Each row has a name. Each piece below is followed by the name of the row it came from, unless a question asks for something else. Each question is about the rows just above it. Places in a row count from 1.

k475: [  5  -2  19  -1  -2  19   3  -5   1 -39  18  12  -5  -3  -8 -41  23  -8
  -2]
k674: [  5   3  14   1  14  14  10  -9  -2 -39  20   0 -21  -2   3   7  17 -10
 -25]
k142: [-49 -44   5  44 -22 -31  16  -9  53 -67  74  83 -49 -14  18 105  96  87
 -67]
k939: [ -14  -72    6   49  -23  -33    3  -27   86 -109   56   61  -35  -41
   -2  100   54   69  -50]
k460: [   0  -64   13   40   -7  -14   72  -41   40 -104   28   27    7  -23
   14   66   53   60  -22]
k800: [-29 -17   4  71 -23 -32   8 -17  68 -17  61  71  71 -36  71 104  75  77
 -56]
k55: [ 30 -63  13   8   0  -2  27 -24  16 -66  39  -8  45 -26  24  50  46 -13
 -17]
k165: [  3 -63  19  35  -1  -3   7 -42  27 -97  25  19  21 -19  17  53  52  46
 -16]
k447: [ -35  -53    4   46  -23  -31   11  -14   63 -114   65   74  -44  -35
   11  105   82   80  -60]
k900: [ -29  -79   14   55  -29  -33    8  -31   99 -103   74   70  -39  -39
   -1   93   50   72  -56]
Count of [-18] in k800: => 0
asked: [ 13  40  -7 -14] => k460
[-66] is at row and place => k55, 10
[-13] is at row and place => k55, 18
Which value is in both k460 and k475? => [-41]
Times [-2] occurs in k475: => 3
How many times does k800 hold [71]? => 4

k605: [ 43  10  96 -35  81  66]
k941: [-3 43 43 -3 43 28]
k406: [ -54  -59   21 -102   95   17]
k754: [-59 -56 -76 -32 -19   2]
k229: [ -1   0  44  38 -71  36]
Row and place of [-1] in the named rows: => k229, 1
How many times does k941 hold [43]? => 3
asked: [-102   95] => k406
[0] is at row and place => k229, 2
asked: [ 0 44] => k229

k525: [-13 -73  18  15 -22   4   3 -55]
k863: [  14 -103   30   18  -23   12   17   -5]
k916: [  3 -63  10  15   9 -28   8 -59]
[-23] is at row and place => k863, 5
Shared by k863 and k525: => [18]
Where in the named rows is [10]? => k916, 3

k25: [  -1 -102   77   54    1 -101  -76  -92  -95   -5]
k227: [ -2  15 -33 -41 -34   5  -7  -1   0 -13]
k413: [ -2 -47  25   9 -16 -51 -44 -50 -50  -9]
k558: [ -2  10 -34  84 -35   1 -10  -4  -3 -14]
k146: [  -4   85 -106 -106  -59   69   35   54   58  -18]
k940: [ -3  61  52 -82 -50  47  20  35  39 -16]
k79: [ -2 -60  34  15 -13 -63 -51 -60 -61  -9]
k628: [ -3  53 -72 -75 -47  39  16  29  32 -16]
Where in the named rows is [53]? => k628, 2
Row and place of [85] in the named rows: => k146, 2

k564: [-89 -66   7  35]
k134: [-89 -90   2 -79]
k664: [-89 -45   7 -67]
k657: [-89 -82   2 -79]
Row and place of [-82] in the named rows: => k657, 2
Which row holds [-89 -90   2 -79]? => k134
[-66] is at row and place => k564, 2

